[  4 -36   4  23  23 -33] : W
[-35   0 -35 -26 -26  47] : F
[ 16   0  17  19  19 -42] : B
[  4  23 -36 -36  23  23] : N
[-28  -9  -9 -28 -28 -28] : S
[ 17  -2  12 -27 -27   0] : R
[ 12  -1  24 -51 -51 -12] : A
[-25  22  13 -10 -10  -3] : M
[-16 -26 -30 -11 -11  -9] : G
[ 10 -19  18 -27  19 -42] : U
[-10 -20   1   0  18  28] : V
count F: [-35]
2
tail: [ 18 -27  19]
[-42]
order: [-33  23  23   4 -36   4]
W
count S: [-28]
4
count N: [23]
3
size: [ 10 -19  18 -27  19 -42]
6

[  6 -20  32   2 -14   4 -14] -> J
[ 40 -35  -6   8 -35 -19  40] -> Z
[  9 -17  18   1  -5 -18  31] -> P
[ 14  12  25  -3  23  10 -13] -> H
[ 22  17  18  -7  20   8 -18] -> K
[-23 -12 -28   9 -24  -7   9] -> Y
[ 19  15 -36 -43  20   4 -15] -> E
[ 10  -9   2  34  -7 -16  24] -> Q
[ 11 -16 -23   2  -7  -9  34] -> C
common K Z: 
[8]
order: [ 34  11 -16 -23   2  -7  -9]
C
common Q K: 
[-7]
size: [10 -9  2 34]
4
count Z: [-35]
2
tail: [ -6   8 -35]
[-19  40]

[ -9 -24 -13 -11 -27 -42 -14  50] = dos
[ 12  -6  -6  -5  51  48 -37  -6] = gabo
[  3  28  10   9  27 -40   8 -54] = Dutib
[ -9 -24 -13 -11 -27  40 -14  50] = Fusip
[ -8 -10  17 -10 -16 -34  22  -9] = nezon
[  9   8 -16  -4 -47  29  -6  45] = daf
[  9   8 -22   8  -9  42 -13  28] = Gavup
[  4   3 -22   9   5  42 -19  19] = minu
[-26  -7   3  19  -3 -16  39 -45] = mepu
[ 32  12  -2 -21  22  16 -42  36] = Kopo
[  9   7 -11 -12 -21  32 -37  46] = Fuze
count gabo: [-6]
3
size: [  9   7 -11 -12 -21  32 -37  46]
8
order: [ 50  -9 -24 -13 -11 -27  40 -14]
Fusip
tail: [-47  29]
[-6 45]

[  3   2  17   9  -8  10 -12   5   7  13  -6  -3  12 -22  12  -8 -14 -12
   8  17  17  16  -7]  fulu
[ 11   4  -1  -3  10  20 -16 -19  21 -11   9  12  14  -9  22  -5   0 -12
  28  27 -13  -3  -6]  fimek
[  0   6   5   9   9 -13   9 -13  -6   0   5   3 -12   8 -23   7   6   5
   7   7  -8   7   8]  gilud
[ 12   0 -14  -7  -1   4  -2  -3 -18 -17   1   8  21   7   2 -15 -10  -5
  -6  -5   2  -9  -7]  Lodu
[ -5 -12  -7  -9   0  12 -12   3   7   1   7   3  11  12 -20  11   9  -1
   6 -11 -21 -15   3]  segi
[ -5   0  14  -1 -11  12  -9  20  28  21  -6 -16 -19 -14  27  22  11 -12
   9  -3  10   4  -3]  kenuv
[-12 -10   2 -12  -6  15  -1  17  12   2 -11  -5  -7  13  25   8   9   0
   7 -16  -7 -12   4]  Goken
[-13  -7   0  -5  -1  14  -3  10  14   6   4  -4   8   4   1  12  17  -2
   5 -13 -18 -10   5]  sor
[-12   7  25  13  -6   6  -6   9  32  44  -6   7   6 -10  -7  21  11  -3
  15  11  -2  17  -4]  Kab
[  4 -11   4   6   1   2  -8  -4 -19 -34   6  12  14  19 -21   3  -4   4
  -5  23  -8  13   1]  torem
q: [-12 -10   2 -12  -6  15  -1  17  12   2 -11  -5  -7  13  25   8   9   0
   7 -16  -7 -12   4]
Goken
size: [-13  -7   0  -5  -1  14  -3  10  14]
9
tail: [17 12  2]
[-11  -5  -7  13  25   8   9   0   7 -16  -7 -12   4]
order: [ -3   4  10  -3   9 -12  11  22  27 -14 -19 -16  -6  21  28  20  -9  12
 -11  -1  14   0  -5]
kenuv

[-22   2   9  22  -5  -9 -15 -17  -7 -18   0  11  -8 -42  28  17  23   4
 -12  -9   8  -3 -27   1 -10  11  19  23  10  12   4   4  16  -7  11  -3
 -23 -53] : pepu
[  0   2  -9  -7   8 -23 -13  11 -22  -9  11  27   9  -7  34  26  -2  34
   3   2 -16 -27   1  -1  -1 -16 -11 -16 -17  11 -17  32  13  48   8  -7
  16  -3] : Kova
[-23   8  16  21  -4 -11 -10 -14 -12 -18  -6   5 -13 -48  19  19  21   3
 -11 -15  -1   5 -26  -5 -13   8   9  21   4  19   1   2  16  -5   7  -1
 -19 -55] : gat
[-36  -9 -14  27   0  -6 -14 -27 -12 -19 -13  -1  -7 -43  34  13  15   7
 -11 -14   2 -10 -26  -5 -10   8  16  16  21   6  -4   1   2  -7  11  -1
 -23 -39] : rakap
[-11  -7   3  -1  13 -17   2  16 -16  11   8  11  -1   1  -7 -22   2  48
  34   9 -13 -16 -10  34  32  -7 -23  -2  -9   4 -15 -39   3   5 -11  -5
  17  24] : Dis
[-11  -7   3  -1  13 -17   2  16 -16  11   8  11  -1   1  -7 -22   2  48
  34   9 -13 -16 -10  34  32  -7 -16   8 -27  27  -2  26 -23 -17  11  -3
   0  -9] : bolo
[ -3 -11  -1  -7  20 -10  -2  22 -22  -3  18  26  11  11   5 -12   5  47
  31  23   1 -12  -3  37  24 -11  -6  19 -22  18   0  16 -21 -19  22  -2
  -3   0] : Daki
[ -4   3  10  -1   2 -17   8   7  -3  23  16  15  -1   0 -17 -22   3  48
  29  11 -16 -11  -9  37  35   3 -15   1 -33  30   1  29  -8 -13   0   2
   1 -13] : pilu
[ -8 -17 -11  -8  28  -7  -3  18 -31 -11  10  20  14  10   9 -10   0  47
  30  21  -2 -18  -2  30  10 -16 -10  18 -17  13  -5   7 -27  10  25   7
  -2  10] : sepi
[-12   0   1   0   0 -16  16  -2   1  22  13  10   2  -3 -14 -26  12  49
  24  14 -24 -15  -6  34  34   4 -16  -3 -30  29  -5  25  -7 -15  -9   7
  -1  -3] : Bis
[ -2   6  15   0  -9 -16  10  13  18  25  23  12  -1   6 -18 -26   9  38
  22  22 -13  -1  -6   9  37   5  -8  -1 -27  25   1  32   4 -13 -13  -4
  -8  -6] : pori
[-17  21  19  10  -3  -9  16 -11  -5 -34   1   1  -1 -45   3  22  24   5
 -23   5 -21  12  -2 -17 -28   2  -5  13  -3  23 -13 -17  33  -7 -24   6
 -17 -22] : vate
q: [ -4   3  10  -1   2 -17   8   7  -3  23  16  15  -1   0 -17 -22   3  48
  29  11 -16 -11  -9  37  35   3 -15   1 -33  30   1  29  -8 -13   0   2
   1 -13]
pilu
size: [ -4   3  10  -1   2 -17   8   7  -3  23  16  15  -1   0 -17 -22   3  48
  29  11 -16 -11  -9  37  35   3 -15   1 -33  30   1  29  -8 -13   0   2
   1 -13]
38
count pepu: [-7]
2
order: [  2 -17  11 -22  -1 -27  32  -7 -23 -16   3 -17  -3   1  -7  16  34  -2
  13  -9  34  11   8   2   9 -11   0 -16  26  48 -16  11  -1 -10  27  -7
   8 -13]
bolo
tail: [-12 -19]
[-13  -1  -7 -43  34  13  15   7 -11 -14   2 -10 -26  -5 -10   8  16  16
  21   6  -4   1   2  -7  11  -1 -23 -39]
count sepi: [10]
5
size: [-17  21  19  10  -3  -9  16 -11  -5 -34   1   1  -1 -45   3  22  24   5
 -23   5 -21  12  -2 -17 -28   2  -5]
27

[-38 -14 -32  -8 -30  -8]  Zogat
[ -8 -32 -37 -30  -8 -14]  tipe
[-14  22 -20 -17 -11 -32]  sapos
[-37 -32  22 -11 -17 -20]  zupek
[ -8   5   8  20 -37   0]  dozan
size: [ -8 -32]
2
size: [ -8 -32 -37 -30  -8 -14]
6
order: [ 22 -11 -17 -32 -20 -14]
sapos
common dozan zupek: 
[-37]
order: [-38  -8 -32 -14  -8 -30]
Zogat

[ 22   1  16  -1   0  -8 -11 -20 -10   0  -7  -1   3   5   6   2   1   2
  -7 -16 -13  -1  -5 -37   3   3   3  15 -15  -6   9 -13   0   8   9 -17
 -19  11  -3  -2  -4  12  -2  13   5  -3 -11  -3 -13 -13   3  -8] : Digo
[-26  -1   4  -6  10   8   3 -10   0   8 -33   1 -12   6 -12   1   4 -17
 -33  -3  -3  -2 -23  -7   7  -6  -1  15 -26   0  12  30  -7   9   6   0
 -24  -8  16  -1   0  -1  12 -21 -15   1 -11   0  17  22  25  11] : mapat
[ -4   2   8 -10   9   4   3  13   2   5  -5 -28  -3 -12 -17   2   0 -20
   2   2  -9   0 -12  17  10   0 -10  21   4   9  31 -17  -2  -2  -1  13
 -15  13 -11   6  -4  -4  -7   0  -6   8   3  28  47  -4 -28   6] : Zomu
[  1  -1  -1   6 -15   7 -10  10  -9   0  -2  17   2  -1  16   0   7   9
  24  24  10   6 -17  11  -1  -5  -5   6   6  -4   2  12   4   3 -16 -13
 -10  10   8   3  -4  -3  -7  28  12  -4  -6  22  11  26  -2  -5] : dubav
[  0   0 -10  -2  17   0  -2 -15   3   1   0 -13   5   1  12   0  -4  23
 -46  14  -9  -2  13 -32  -7  -1  -3   4 -13  18 -11  48  -6  -4   4  -1
  -1 -11   4   6  -3  -7  12  -1   1   4  -7 -17  -7  11 -15  11] : sen
[  9  -1  11  16  14 -11   8  -8  -8   1 -12  -1   5  -3  25  -1   0 -11
  49  -9  -9  -5 -11 -50 -12   9  -1  12   3  -7 -55  -2  -7   8 -45 -13
 -20 -10   4  -1  -9   5 -15 -12   3   7  13  -6  13  -3  10   7] : ror
[ -8   0  12  -4  -6  19   4   7  -9   5 -20   3   3   2  -1   0   6  -3
  41  16  33  -2   0 -15   0  -8   7   1   6  14 -17 -25  -8   7   7  -4
 -10 -12   3   0  -2  -9 -22   5   3   2 -13 -10 -19   0  -7   2] : Suga
[  7  -1  16  -8  13  -6  -1  -8  14  11  10  -9  -2   7  17   2   0  -2
 -15 -22  12 -12 -11   6  -5  -9  13  -7 -11 -10  -9  12   4  -4  -3  -1
   8  16   2  -2   0   0   7  11   3   1   7   6  14 -13 -15   7] : monu
tail: [-11   4]
[  6  -3  -7  12  -1   1   4  -7 -17  -7  11 -15  11]
size: [  9  -1  11  16  14 -11   8  -8  -8   1 -12  -1   5  -3  25  -1   0 -11
  49  -9  -9  -5 -11 -50 -12   9  -1  12   3  -7 -55  -2  -7   8 -45 -13
 -20 -10   4  -1  -9   5 -15 -12   3   7  13  -6  13  -3  10   7]
52
size: [ -4   2   8 -10]
4

[ -7   7 -14  -7 -20   9  19 -10  11 -13   1  22  11   0  -7  -2   5  11] -> dabo
[ 21  -8  -8   8  -5 -11  41  20  -8   5  19 -18  32  30  13   0 -15  14] -> Vago
[ 18   2 -17   8  -5 -11  41  19  -9  -3  14  20  -2   8  -5   0  13   9] -> nom
[ -6 -17  20 -11   9  -3  19  14  -5  13   0  -9  -2   2  18  41   8   8] -> bupep
[ 16   8 -10   3  -4   3  31  19  -8  -4  15 -16   8  17  14  -7  -6  -2] -> Nofa
[ 18   2 -17   8 -11   2 -25   0  -9  -3  14  20  -2   8  -5   0   5   3] -> meze
[  8  10   7  -6   6  13   6 -17  11   9   5 -35 -29   0  -4  -3   2 -23] -> fedes
[ 13  -1  -5  14  -6 -18  46   6 -15   9  12 -13  21   0   7  10 -25  -5] -> Bufal
tail: [ -5 -11  41  20]
[ -8   5  19 -18  32  30  13   0 -15  14]
order: [  8  -2   8  13  20 -11  19   9  18 -17  -5  41  -3  14   0  -9   2  -5]
nom
q: [ 18   2 -17   8  -5 -11  41  19  -9  -3  14  20  -2   8  -5   0  13   9]
nom
tail: [ 14  -6 -18  46   6]
[-15   9  12 -13  21   0   7  10 -25  -5]
count dabo: [-7]
3

[  4 -22  -1   7 -35 -22 -16   3] = Zali
[-24   7  -1 -23  12   4  -6 -24] = Malu
[-24   7  -1 -23  -3  -9 -11 -10] = lenik
[ 27 -44  -1  31 -40 -41 -23  25] = rin
[-37   0   0 -36  25   0 -36 -36] = Kiv
[ 36 -52  -2 -48  36 -48 -26  34] = Palos
[ 10 -27  -1  14 -23 -26 -17   9] = vivug
size: [ 10 -27  -1  14]
4
count Palos: [-48]
2
size: [-24   7  -1 -23  12   4  -6 -24]
8
count Kiv: [-36]
3

[-15  -1  10 -10   7   9   0   8 -19 -10  -6 -34   8   7  -3 -14   1 -25
   1  -4 -22   5   8  11 -18 -11   9  -9   4  -4   3  -7  -9   8   8  -7
  24] = tet
[-25  -3   8 -15   8  11   0   5 -26 -17 -10 -30   6   3  -2 -19  -3 -34
   0 -10 -21   5   9  11 -18 -11   5 -13   0  -5   1   1 -29  -4  10 -23
 -15] = kege
[ 36  12  -2  26 -12  -8   3  -2  35  29  17  25  -7  -3  -8  31   4  44
  -4  21  10  -4  -9  -7  11  21  -2  20   2   1   5  10  26   2  -8  31
  30] = Pabo
[-41 -13   3 -29  11   9  -4   0 -40 -10  -7 -18   5   0   8 -33  -8 -49
   6 -23  -8   3   9   8  -7 -22   0 -24  -4   3  -7 -11 -29  -4   9 -36
 -31] = kiron
[-15  -1  10 -10   7   9   0   8 -19 -10  -6 -34   8   7  -3 -14   1 -25
   1  -4 -22   5   8  11 -18 -11   9  -9   4  -4   3  -7  -9   8   8  -7
 -19] = kip
[ -3  12  19   4   8  12  14  13   0   2   7 -47  14   8 -10   4   8  -2
 -11   5 -40  15   6  11 -35  11  12   4  15 -17  10  10   4  11   8  -1
   5] = Mut
[-15  -1  10 -10   7   9   0   8 -19 -10  -6 -34   8   7  -3 -14   1  44
  -4  20 -22   5   8  11 -18 -11   9  -9   4  -4   3  -7  -9   8   8  -7
 -19] = naza
tail: [-29  -4   9]
[-36 -31]
tail: [44 -4 21]
[10 -4 -9 -7 11 21 -2 20  2  1  5 10 26  2 -8 31 30]
tail: [10 10]
[ 4 11  8 -1  5]
order: [-34 -25 -22 -19 -19 -18 -15 -14 -11 -10 -10  -9  -9  -7  -7  -6  -4  -4
  -3  -1   0   1   1   3   4   5   7   7   8   8   8   8   8   9   9  10
  11]
kip
q: [ 36  12  -2  26 -12  -8   3  -2  35  29  17  25  -7  -3  -8  31   4  44
  -4  21  10  -4  -9  -7  11  21  -2  20   2   1   5  10  26   2  -8  31
  30]
Pabo

[ -3 -14   3 -22   3  -2  -4  -9 -22  -5  -4  -8   5  -9   1   1   2  22
  25  -1  -8   8  -2  13  -4  -4  -4   0   7  25  -9] = Zotu
[ -1  -8  17  -5 -25  -1  -9 -26 -23  -1  -1   0  10  -6   8 -12   8   1
  -5  -4  -3   5 -19   8  -8  -1  -6  15  -4  25 -16] = Mulom
[ 12 -37 -29  -2 -19  -7  31  11 -19   5  28  13 -18   8 -24  23  -5  13
 -24  33 -22  21  25 -26  -4  28   9  15  19  25  18] = Kigan
[ -1  -7  16  -4 -26  -1  -8 -26 -22  -2  -2  -1  11  -6   8 -13   7   2
   8  -4  -3   5 -20   6  -9  -2  -6  15  -5  25 -16] = rap
[ -2 -13  15  -8 -24   0  -6 -25 -21  -2  -4   2  10 -10  11  -9   9   4
   4   0   1   1 -18   9  -4  -4  -3  13   0  25 -12] = kaza
[  0  -2  16  -7 -20  -4 -10 -25 -21   0  -2   0  11  -4   2 -14   3   5
 -32 -11 -11  11 -18   7 -15  -2  -8  13  -7  25 -19] = kadi
[ -4 -45 -32 -18 -22  -9  -6 -12  -2  -1  14  29  -9   4 -23  15   9  -5
   7  -3   7   7  38 -22  10  38 -42 -27  48  25  25] = pusu
[ -3 -12   3 -23   2  -2  -4  -9 -21  -4  -4 -10   5  -9   0   0   2  23
  27  -3  -8   8   1  14  -4  -4  -3  -1   7  25 -10] = Fipor
[  1  -2   8 -16  -4  -4  -8 -16 -21  -1  -1 -14   7  -3  -7  -6  -3  17
 -15 -12 -16  16  -8   9 -15  -1  -7   4  -2  25 -18] = gisa
[  1  -1   7 -16  -5  -4  -8 -16 -20   0  -1 -15   8  -2  -6  -8  -3  17
   9 -12 -17  15  -8   9 -15  -1  -7   6  -5  25 -19] = Pizib
count kadi: [0]
3
count pusu: [15]
1
order: [-26 -25 -23 -19 -16 -12  -9  -8  -8  -6  -6  -5  -5  -4  -4  -3  -1  -1
  -1  -1  -1   0   1   5   8   8   8  10  15  17  25]
Mulom
size: [  0  -2  16  -7 -20  -4 -10 -25 -21   0  -2   0  11  -4   2 -14   3   5
 -32 -11 -11  11 -18   7 -15  -2  -8  13  -7  25 -19]
31
size: [ -1  -7  16  -4 -26  -1  -8 -26 -22  -2  -2  -1  11  -6]
14
tail: [-14   3 -22]
[  3  -2  -4  -9 -22  -5  -4  -8   5  -9   1   1   2  22  25  -1  -8   8
  -2  13  -4  -4  -4   0   7  25  -9]

[ 29  -9  -9 -32  29  -9 -35] -> L
[-15  16 -10 -21 -47 -23  45] -> T
[ 16  34 -15 -21  40   3  46] -> X
[-15  34  46  40   4 -21  -9] -> D
order: [ -9 -21   4  40  46  34 -15]
D
count D: [-9]
1
count L: [-9]
3
order: [ 45 -23 -47 -21 -10  16 -15]
T
common L D: 
[-9]

[  1  -7 -18 -15] -> ripa
[-27 -17  13   5] -> vapoz
[-22 -42  17  31] -> nof
[ -7 -10  -8  -9] -> dum
[  4  -5 -23 -19] -> mol
[-19 -14   3  -2] -> kib
[ -4  -8 -11 -11] -> Zede
[ 25   3 -45 -33] -> Migur
[-42 -23  31  17] -> Gopep
tail: [  4  -5 -23]
[-19]
order: [ 17 -42 -23  31]
Gopep
order: [ 17  31 -22 -42]
nof

[ 11 -36  24  -3   5 -13  -8] -> Vavu
[ 24  11 -36 -13 -23   7  -7] -> Vazaf
[ 10 -34  25   4   0 -10 -11] -> libof
[ 11 -49  31  16  21 -26   5] -> Tup
[ 13 -41   7 -36  33 -27  13] -> Mebe
[  4 -14   5 -10  10  -7   3] -> sutos
[-37 -18  41  52  11  -5  -2] -> notef
[ 13 -41   7 -36  33 -18   6] -> kul
[ 11 -36  24 -23   8 -13  -7] -> Fefe
[ 20 -52   6  35  29 -12  -8] -> lita
[  5 -37  31  12  15 -26   9] -> pimu
[-11 -23  42 -36  -4 -24   9] -> pas
size: [ 10 -34]
2
size: [-37 -18  41  52]
4
common pas Vavu: 
[-36]
count pas: [42]
1
common lita kul: 
[6]
order: [-37 -26   5   9  12  15  31]
pimu
order: [-36 -23 -13  -7   8  11  24]
Fefe

[ 48  28  13 -19  -4 -55  -3  13 -12  20   7 -14   0   4 -12 -16  27 -36
  10  35 -25   5 -14 -22  32  29   4  -5 -14 -17] -> kes
[ 45  33  22 -19  -5 -55  -3  13 -12  25   7 -32   0   0 -12 -14  32 -36
  10  28 -25   5 -14 -22  -1  29   2  -2 -12 -13] -> lar
[ 45  33  13 -19  -5 -46  -2  15 -12  10  12 -14   4   4 -11 -14  30 -39
  10  28 -25   3 -14 -22  14  29   4  -5 -14 -13] -> Nebaf
[ 45  33  18 -19  -5 -55  -3   0 -11  25   7 -14   0   4 -12 -14  27 -36
  10  23 -25  -6 -14 -22  14  29   4  -5  14 -13] -> gir
[ 45  33  13 -19  -5 -55   2  28 -12  25   7 -14   0 -11 -19 -14  27 -36
  10  28 -14   5 -14   2   9  29   4  -5 -14 -11] -> vipi
[ 39  33  21 -19  -5 -50  -3   9   3  25   7 -14   0   4 -12  -4  27 -36
  18  28 -25   5  -2 -14  14  35  17  -5 -14 -13] -> Tokip
[ 45  27  13 -19   3 -55  -3  13 -12  25   7 -13   0   4 -12 -14  27 -36
  10  28 -25   5 -14 -22  35  39   4  -5 -14 -13] -> Didob
[ -4  27   5 -19 -13  -5 -36 -14  39 -14 -12 -50   7  17  21   4 -25  -3
   9  29 -14  18   0  35  -2   3  33  -5  25  14] -> Rifo
tail: [ 21 -19]
[ -5 -50  -3   9   3  25   7 -14   0   4 -12  -4  27 -36  18  28 -25   5
  -2 -14  14  35  17  -5 -14 -13]
order: [-50 -36 -25 -19 -14 -14 -14 -13 -12  -5  -5  -4  -3  -2   0   3   4   5
   7   9  14  17  18  21  25  27  28  33  35  39]
Tokip

